Below is a small trained network, with its code and all its weights. Each question gives an input and a class and asks what happens when units are switched off, that is, made to give their printed mean instead of their output.

import numpy as np


def w(rows, s, z=0):
    codes = np.array(rows[::2]) - 128.0
    scale = np.full(codes.shape[1], s)
    scale[-1] = z or s
    return codes * scale


def f(y):
    return y / 2 * (1 + np.tanh(0.7978845608 * (y + 0.044715 * y**3)))


def log_softmax(a):
    a = a - a.max(-1, keepdims=True)
    return a - np.log(np.exp(a).sum(-1, keepdims=True))


def net(x, mask):
    res = np.array(x, float).reshape(1, 6) / 4 @ E
    y = f(res @ A[0][:, :-1].T + A[0][:, -1])
    res = res + np.where(mask, y, B[0][:, -1]) @ B[0][:, :-1]
    return log_softmax(res[-1] @ U[:, :-1].T + U[:, -1])


A, B = {}, {}
E = w([
[57,51,114,235],'x0',
[189,196,157,180],'x1',
[90,202,68,190],'x2',
[185,99,1,173],'x3',
[163,93,201,194],'x4',
[70,166,96,40],'x5',
],0.0076)
A[0] = w([
[199,131,198,99,50],'N1',
[95,121,144,149,152],'N2',
[141,156,106,155,93],'N3',
[106,88,103,197,115],'N4',
[193,172,163,89,160],'N5',
[241,111,131,2,154],'N6',
[151,45,119,130,172],'N7',
[25,189,92,76,89],'N8',
[199,139,96,130,218],'N9',
[188,177,164,79,142],'N10',
[90,172,175,120,137],'N11',
[112,28,162,92,152],'N12',
[119,80,143,136,87],'N13',
[145,89,157,156,83],'N14',
[81,234,122,154,151],'N15',
[107,164,111,109,136],'N16',
[93,115,171,121,96],'N17',
[87,124,65,78,97],'N18',
[131,104,132,232,253],'N19',
[151,150,153,115,193],'N20',
[155,48,159,123,198],'N21',
[94,94,104,155,59],'N22',
[42,171,196,151,209],'N23',
[62,121,93,184,94],'N24',
],0.013,0.0065)
B[0] = w([
[156,204,116,91,167],'N1',
[135,89,156,118,151],'N2',
[116,124,92,126,143],'N3',
[187,110,89,154,184],'N4',
[189,131,86,153,190],'N5',
[129,123,88,181,236],'N6',
[130,76,136,157,184],'N7',
[175,186,160,109,217],'N8',
[84,114,82,161,204],'N9',
[203,177,83,134,189],'N10',
[128,103,128,71,169],'N11',
[53,71,36,136,195],'N12',
[152,113,149,112,140],'N13',
[157,132,101,121,152],'N14',
[190,81,109,108,203],'N15',
[167,148,102,129,158],'N16',
[77,123,146,117,147],'N17',
[81,224,43,144,180],'N18',
[184,78,102,183,253],'N19',
[158,118,86,109,167],'N20',
[165,85,99,124,198],'N21',
[173,148,135,118,141],'N22',
[128,49,174,2,220],'N23',
[206,131,145,112,174],'N24',
],0.0096,0.011)
U = w([
[67,194,255,128,2],'0',
[154,218,145,13,90],'1',
[39,255,104,98,122],'2',
[185,208,113,182,159],'3',
[109,29,145,109,251],'4',
[89,138,206,18,42],'5',
],0.0093,0.0048)

Each question gives the input, the list of numbers given to net, and the class t.
The units are the neurons (one row each of A and B). Each row of codes is followed by its name. A weight is (code - 128) times the scale printed after its matrix; where a second scale follows, it is the last column's (A, B and U).
mask holds one flag per neuron, in row order. A switched-off neuron (its flag False) gives its mean, the last column of its row in B, instead of its output. The means were averaged over made-up inputs and are rounded, as every weight is.
A unit's drop is (log p(t) with every unit on - log p(t) with that unit switched off) / (log p(t) with every unit on - log p(t) with every unit switched off).
The circuit of an input: a set's keep is (log p(t) with only the set's units on - log p(t) with every unit switched off) / (log p(t) with every unit on - log p(t) with every unit switched off). Starting from the 12 units with the biggest drops (on a tie, the unit counted first), units are removed one at a time, each time the one whose removal leaves the highest keep (on an exact tie, the one counted first), for as long as the keep stays at least 0.8.
units of the circuit, in order: the units of the circuit, biggest drop first
top k neurons: the k neurons with the biggest drops, biggest first
drop of u: that unit's drop, to one decimal
input [5,-8,7,7,-3,-6], class 3: units of the circuit, in order : (N23)
input [-2,-3,3,3,-7,0], class 2: units of the circuit, in order : (N18, N19)
input [-2,-2,6,0,5,3], class 1: units of the circuit, in order : (N6, N19)
input [-7,-6,-2,5,7,3], class 3: top 3 neurons : (N23, N6, N10)
input [-4,-1,8,2,1,6], class 1: top 2 neurons : (N15, N19)
input [2,2,4,0,5,-7], class 4: top 3 neurons : (N10, N8, N18)
input [2,3,-1,8,5,-7], class 4: top 3 neurons : (N7, N10, N8)
input [2,8,0,-2,8,5], class 4: top 2 neurons : (N23, N8)
input [6,5,7,-5,-3,8], class 5: top 2 neurons : (N23, N10)
input [0,-5,2,-4,-6,-1], class 1: drop of N4 : -0.1
input [-4,-2,2,-4,6,3], class 1: drop of N18 : -0.1
input [-6,0,-8,-4,-4,2], class 3: drop of N5 : 0.2
